Below is a small trained network, with its code and all its weights. Each question gives an input and a class and asks what happens when units are switched off, that is, made to give their printed mean instead of their output.

import numpy as np


def w(rows, s, z=0):
    codes = np.array(rows[::2]) - 128.0
    scale = np.full(codes.shape[1], s)
    scale[-1] = z or s
    return codes * scale


def norm(h):
    return h / np.sqrt((h * h).mean(-1, keepdims=True) + 1e-5)


def f(y):
    return np.maximum(y, 0)


def log_softmax(a):
    a = a - a.max(-1, keepdims=True)
    return a - np.log(np.exp(a).sum(-1, keepdims=True))


def net(x, mask):
    res = np.array(x, float).reshape(1, 2) / 4 @ E
    u = 0
    for l in range(2):
        y = f(norm(res) @ A[l][:, :-1].T + A[l][:, -1])
        res = res + np.where(mask[u : u + 7], y, B[l][:, -1]) @ B[l][:, :-1]
        u += 7
    return log_softmax(norm(res)[-1] @ U[:, :-1].T + U[:, -1])


A, B = {}, {}
E = w([
[197,34,151,250,187,145],'x0',
[79,74,119,191,2,146],'x1',
],0.0097)
A[0] = w([
[56,136,182,123,137,115,172],'L0N0',
[177,47,3,141,166,127,57],'L0N1',
[127,122,106,176,128,159,126],'L0N2',
[93,156,127,125,180,118,38],'L0N3',
[192,76,58,158,123,128,2],'L0N4',
[191,70,112,147,160,113,62],'L0N5',
[157,94,76,124,165,109,177],'L0N6',
],0.014,0.0073)
B[0] = w([
[185,124,89,134,152,173,207],'L0N0',
[106,124,142,210,105,147,228],'L0N1',
[122,135,154,86,175,162,213],'L0N2',
[121,169,140,148,186,114,162],'L0N3',
[93,66,128,171,132,248,185],'L0N4',
[145,110,111,189,123,157,254],'L0N5',
[147,194,113,137,129,123,252],'L0N6',
],0.014,0.0056)
A[1] = w([
[53,101,160,189,28,105,156],'L1N0',
[116,163,113,174,134,148,152],'L1N1',
[215,42,252,31,125,19,4],'L1N2',
[83,133,115,42,62,97,83],'L1N3',
[83,189,122,144,129,177,147],'L1N4',
[118,154,136,50,114,62,116],'L1N5',
[188,69,158,177,173,76,120],'L1N6',
],0.016,0.014)
B[1] = w([
[179,224,122,76,196,49,239],'L1N0',
[89,130,93,37,75,83,247],'L1N1',
[227,245,33,36,11,134,128],'L1N2',
[117,52,205,206,211,190,180],'L1N3',
[109,71,87,148,39,151,254],'L1N4',
[137,74,205,211,155,120,186],'L1N5',
[112,125,232,59,189,90,199],'L1N6',
],0.013,0.0092)
U = w([
[79,17,248,225,210,245,134],'0',
[181,238,151,37,211,45,159],'1',
[48,115,20,88,21,207,176],'2',
[222,112,177,177,41,52,4],'3',
],0.017,0.014)

Each question gives the input, the list of numbers given to net, and the class t.
The units are the neurons (one row each of A and B). Each row of codes is followed by its name. A weight is (code - 128) times the scale printed after its matrix; where a second scale follows, it is the last column's (A, B and U).
mask holds one flag per neuron, layer by layer. A switched-off neuron (its flag False) gives its mean, the last column of its row in B, instead of its output. The means were averaged over made-up inputs and are rounded, as every weight is.
A unit's drop is (log p(t) with every unit on - log p(t) with that unit switched off) / (log p(t) with every unit on - log p(t) with every unit switched off).
The circuit of an input: a set's keep is (log p(t) with only the set's units on - log p(t) with every unit switched off) / (log p(t) with every unit on - log p(t) with every unit switched off). Starting from the 12 units with the biggest drops (on a tie, the unit counted first), units are removed one at a time, each time the one whose removal leaves the highest keep (on an exact tie, the one counted first), for as long as the keep stays at least 0.8.
units of the circuit, in order: the units of the circuit, biggest drop first
unit that matters most: the unit with the biggest drop
top k neurons: the k neurons with the biggest drops, biggest first
k most important neurons of layer l: the k neurons of layer l with the biggest drops, biggest first
drop when u is switched off: that unit's drop, to one decimal
input [1,-3], class 2: top 2 neurons	(L1N0; L0N6)
input [-1,7], class 1: units of the circuit, in order	(L1N0)
input [-5,-3], class 0: top 4 neurons	(L0N5; L0N1; L1N5; L0N4)
input [3,4], class 1: 2 most important neurons of layer 0	(L0N0; L0N6)
input [-8,-7], class 0: top 2 neurons	(L1N5; L1N0)
input [-3,-1], class 2: top 2 neurons	(L0N0; L1N0)
input [-2,4], class 1: top 4 neurons	(L1N0; L0N6; L0N2; L0N4)
input [-2,0], class 2: top 2 neurons	(L0N0; L1N0)
input [6,-7], class 1: top 3 neurons	(L1N3; L1N6; L1N1)
input [-6,-4], class 0: top 2 neurons	(L0N5; L1N5)
input [-4,-3], class 0: 3 most important neurons of layer 0	(L0N5; L0N6; L0N1)
input [-5,-5], class 0: top 2 neurons	(L0N5; L0N6)
input [2,-2], class 2: top 2 neurons	(L0N6; L1N1)
input [0,3], class 2: 2 most important neurons of layer 0	(L0N2; L0N1)
input [7,-8], class 1: units of the circuit, in order	(L1N3)
input [-1,-3], class 2: 3 most important neurons of layer 1	(L1N0; L1N6; L1N4)
input [-2,-3], class 2: top 3 neurons	(L1N0; L1N6; L1N3)
input [3,1], class 2: 2 most important neurons of layer 0	(L0N4; L0N6)
input [-6,6], class 0: 2 most important neurons of layer 0	(L0N1; L0N5)
input [1,-1], class 2: unit that matters most	L0N6
input [-5,-1], class 0: 2 most important neurons of layer 0	(L0N5; L0N1)
input [5,8], class 1: drop when L1N0 is switched off	1.1
